Below are the code and all the weights of a small trained network. Each question names an input and a target symbol and asks about switching units off, where a switched-off unit gives its printed mean instead of its output.

import numpy as np


def w(rows, s, z=0):
    codes = np.array(rows[::2]) - 128.0
    scale = np.full(codes.shape[1], s)
    scale[-1] = z or s
    return codes * scale


def norm(h):
    return h / np.sqrt((h * h).mean(-1, keepdims=True) + 1e-5)


def f(y):
    return np.maximum(y, 0)


def softmax(a):
    e = np.exp(a - a.max(-1, keepdims=True))
    return e / e.sum(-1, keepdims=True)


def log_softmax(a):
    a = a - a.max(-1, keepdims=True)
    return a - np.log(np.exp(a).sum(-1, keepdims=True))


def net(x, mask):
    ids = ['βγεθστφψω'.index(c) for c in x.split()]
    T = len(ids)
    res = E[ids] + P[:T]
    u = 0
    for l in range(3):
        r = norm(res)
        for j in range(2):
            rows = slice(3 * j, 3 * j + 3)
            q, k, v = (r @ M[l][rows].T for M in (Q, K, V))
            z = softmax(np.where(np.tri(T) > 0, q @ k.T / 3**0.5, -1e9)) @ v
            o = O[l][rows]
            res = res + np.where(mask[u + j], z, o[:, -1]) @ o[:, :-1]
        u += 2
        y = f(norm(res) @ A[l][:, :-1].T + A[l][:, -1])
        res = res + np.where(mask[u : u + 4], y, B[l][:, -1]) @ B[l][:, :-1]
        u += 4
    return log_softmax(norm(res)[-1] @ U[:, :-1].T + U[:, -1])


Q, K, V, O, A, B = {}, {}, {}, {}, {}, {}
E = w([
[113,125,111,142],'β',
[110,2,201,153],'γ',
[110,130,108,132],'ε',
[118,125,112,125],'θ',
[116,100,8,115],'σ',
[159,104,169,141],'τ',
[124,136,124,93],'φ',
[113,154,117,118],'ψ',
[147,159,135,169],'ω',
],0.0084)
P = w([
[174,63,19,169],'0',
[2,61,57,191],'1',
[11,67,69,180],'2',
[15,82,97,168],'3',
[31,84,115,155],'4',
[42,100,121,141],'5',
[44,105,132,122],'6',
[49,124,139,109],'7',
[61,136,147,102],'8',
[81,146,173,80],'9',
[75,163,176,77],'10',
[90,181,175,51],'11',
],0.0025)
Q[0] = w([
[132,140,141,80],'0.h1',
[103,160,78,115],'0.h1',
[196,53,255,176],'0.h1',
[102,127,112,156],'0.h2',
[111,164,124,115],'0.h2',
[85,124,103,180],'0.h2',
],0.015)
K[0] = w([
[200,71,192,126],'0.h1',
[111,5,40,188],'0.h1',
[125,255,227,71],'0.h1',
[220,105,117,116],'0.h2',
[121,140,68,78],'0.h2',
[227,95,120,110],'0.h2',
],0.0069)
V[0] = w([
[79,195,88,48],'0.h1',
[97,158,119,139],'0.h1',
[147,32,144,18],'0.h1',
[1,120,140,149],'0.h2',
[83,129,136,142],'0.h2',
[187,120,127,122],'0.h2',
],0.0034)
O[0] = w([
[75,155,172,39,91],'0.h1',
[122,155,141,120,148],'0.h1',
[124,2,135,141,108],'0.h1',
[84,127,115,198,252],'0.h2',
[109,120,119,152,168],'0.h2',
[141,135,145,103,83],'0.h2',
],0.0039,0.0017)
A[0] = w([
[64,205,112,164,5],'0.n1',
[122,32,255,143,73],'0.n2',
[237,125,157,153,40],'0.n3',
[90,109,96,223,198],'0.n4',
],0.004,0.0013)
B[0] = w([
[182,40,140,98,186],'0.n1',
[3,105,252,159,201],'0.n2',
[212,157,92,148,134],'0.n3',
[121,187,173,60,254],'0.n4',
],0.0034,0.0035)
Q[1] = w([
[37,170,98,2],'1.h1',
[217,86,154,248],'1.h1',
[159,145,46,114],'1.h1',
[83,145,85,61],'1.h2',
[130,212,94,68],'1.h2',
[85,93,125,115],'1.h2',
],0.0088)
K[1] = w([
[215,101,98,107],'1.h1',
[26,160,161,150],'1.h1',
[128,190,53,112],'1.h1',
[56,173,150,28],'1.h2',
[118,115,124,1],'1.h2',
[90,168,157,133],'1.h2',
],0.0088)
V[1] = w([
[71,170,95,254],'1.h1',
[159,147,115,200],'1.h1',
[225,133,131,207],'1.h1',
[112,10,130,168],'1.h2',
[128,130,127,131],'1.h2',
[124,183,232,150],'1.h2',
],0.0035)
O[1] = w([
[117,253,242,88,196],'1.h1',
[96,122,220,115,123],'1.h1',
[111,54,242,93,79],'1.h1',
[173,220,178,41,247],'1.h2',
[130,125,127,127,127],'1.h2',
[84,138,8,47,32],'1.h2',
],0.0027,0.0012)
A[1] = w([
[220,19,172,87,171],'1.n1',
[135,1,21,39,3],'1.n2',
[119,210,9,176,151],'1.n3',
[24,133,114,246,133],'1.n4',
],0.0028,0.0031)
B[1] = w([
[57,146,109,188,188],'1.n1',
[124,79,3,143,160],'1.n2',
[133,75,181,80,218],'1.n3',
[178,130,135,76,254],'1.n4',
],0.0043,0.002)
Q[2] = w([
[120,103,135,127],'2.h1',
[137,179,121,129],'2.h1',
[120,31,132,135],'2.h1',
[123,122,70,109],'2.h2',
[66,156,116,4],'2.h2',
[176,70,104,204],'2.h2',
],0.013)
K[2] = w([
[143,131,90,144],'2.h1',
[104,136,179,107],'2.h1',
[165,82,43,164],'2.h1',
[124,103,53,101],'2.h2',
[228,67,102,158],'2.h2',
[1,154,129,72],'2.h2',
],0.0095)
V[2] = w([
[163,84,190,132],'2.h1',
[75,181,130,99],'2.h1',
[114,159,94,145],'2.h1',
[34,37,205,180],'2.h2',
[83,206,223,184],'2.h2',
[111,156,35,255],'2.h2',
],0.0035)
O[2] = w([
[57,144,165,85,139],'2.h1',
[126,76,76,154,149],'2.h1',
[174,120,110,138,109],'2.h1',
[192,66,64,253,250],'2.h2',
[243,168,171,211,134],'2.h2',
[11,231,55,178,131],'2.h2',
],0.0033,0.0018)
A[2] = w([
[67,150,128,73,247],'2.n1',
[254,241,187,188,95],'2.n2',
[221,86,86,180,17],'2.n3',
[121,91,30,149,72],'2.n4',
],0.0054,0.0014)
B[2] = w([
[186,114,128,185,252],'2.n1',
[165,194,3,40,254],'2.n2',
[176,132,219,149,159],'2.n3',
[224,150,145,149,211],'2.n4',
],0.006,0.0027)
U = w([
[93,196,91,252,106],'β',
[163,50,38,162,94],'γ',
[185,93,170,49,75],'ε',
[86,222,204,125,174],'θ',
[152,228,122,70,252],'σ',
[254,123,157,197,81],'τ',
[97,80,132,35,88],'φ',
[12,167,104,115,144],'ψ',
[83,67,135,204,138],'ω',
],0.0094,0.0043)

Each question gives the input, a string of symbols that net reads in full, and the target symbol t.
The units are the heads (3 rows each of Q, K, V and O) and the neurons (one row each of A and B). Each row of codes is followed by its name. A weight is (code - 128) times the scale printed after its matrix; where a second scale follows, it is the last column's (O, A, B and U).
mask holds one flag per unit, layer by layer, with each layer's heads first. A switched-off unit (its flag False) gives its mean, the last column of its rows in O or B, instead of its output. The means were averaged over made-up inputs and are rounded, as every weight is.
A unit's drop is (log p(t) with every unit on - log p(t) with that unit switched off) / (log p(t) with every unit on - log p(t) with every unit switched off).
The circuit of an input: a set's keep is (log p(t) with only the set's units on - log p(t) with every unit switched off) / (log p(t) with every unit on - log p(t) with every unit switched off). Starting from the 12 units with the biggest drops (on a tie, the unit counted first), units are removed one at a time, each time the one whose removal leaves the highest keep (on an exact tie, the one counted first), for as long as the keep stays at least 0.8.
units of the circuit, in order: the units of the circuit, biggest drop first
top k neurons: the k neurons with the biggest drops, biggest first
k most important neurons of layer l: the k neurons of layer l with the biggest drops, biggest first
drop when u is switched off: that unit's drop, to one decimal
input σ σ θ, target ψ: units of the circuit, in order => (2.h2)
input ω τ φ ε φ φ ω γ ψ θ β, target θ: 2 most important neurons of layer 0 => (0.n4, 0.n2)
input ω β τ, target σ: units of the circuit, in order => (0.h1, 2.n2, 1.h1)
input ψ γ σ γ φ τ φ θ, target φ: top 2 neurons => (1.n3, 0.n2)
input θ ψ β φ τ, target ω: units of the circuit, in order => (0.n2, 2.n4)
input ε θ φ ε γ ψ ψ ω φ φ, target ε: top 2 neurons => (0.n2, 1.n3)
input τ φ τ γ τ σ τ ω σ ψ, target ω: top 3 neurons => (2.n2, 1.n1, 0.n3)
input τ σ γ γ φ ψ, target ω: top 2 neurons => (2.n2, 1.n1)
input β ω ε ε ω θ τ β, target σ: top 2 neurons => (2.n2, 0.n1)
input ε ψ ψ ε ψ, target ε: top 2 neurons => (1.n3, 0.n2)
input τ ω φ β σ γ γ τ θ ε ε, target ω: top 2 neurons => (2.n2, 1.n1)
input θ τ γ γ θ, target β: 2 most important neurons of layer 2 => (2.n2, 2.n1)
input θ ψ σ γ β γ σ τ γ ψ ω τ, target σ: top 2 neurons => (2.n2, 1.n1)
input ω β φ ψ γ θ, target θ: units of the circuit, in order => (1.h1)
input ε σ ω ψ θ τ γ ψ φ φ φ, target ε: top 3 neurons => (0.n2, 1.n3, 2.n2)
input τ σ β γ φ β, target ω: top 2 neurons => (2.n2, 1.n1)
input θ φ ε τ β φ, target β: top 2 neurons => (1.n1, 2.n2)
input ε ψ σ τ β β σ ψ γ θ, target ε: top 3 neurons => (0.n2, 1.n3, 2.n2)
input τ γ ω γ φ σ σ φ, target ω: top 2 neurons => (2.n2, 1.n1)
input ω β θ θ β φ ψ ψ, target θ: units of the circuit, in order => (2.n2)
input σ φ ω φ γ ε ψ ψ γ θ θ, target ψ: drop when 2.h2 is switched off => 1.7
input ε φ ε ω γ ω τ γ ε β, target ε: drop when 1.h2 is switched off => 0.7
input φ γ β ω φ θ β σ τ σ θ, target γ: drop when 2.n1 is switched off => 0.0
input ω σ φ ω γ θ γ ψ φ, target θ: 2 most important neurons of layer 2 => (2.n2, 2.n4)
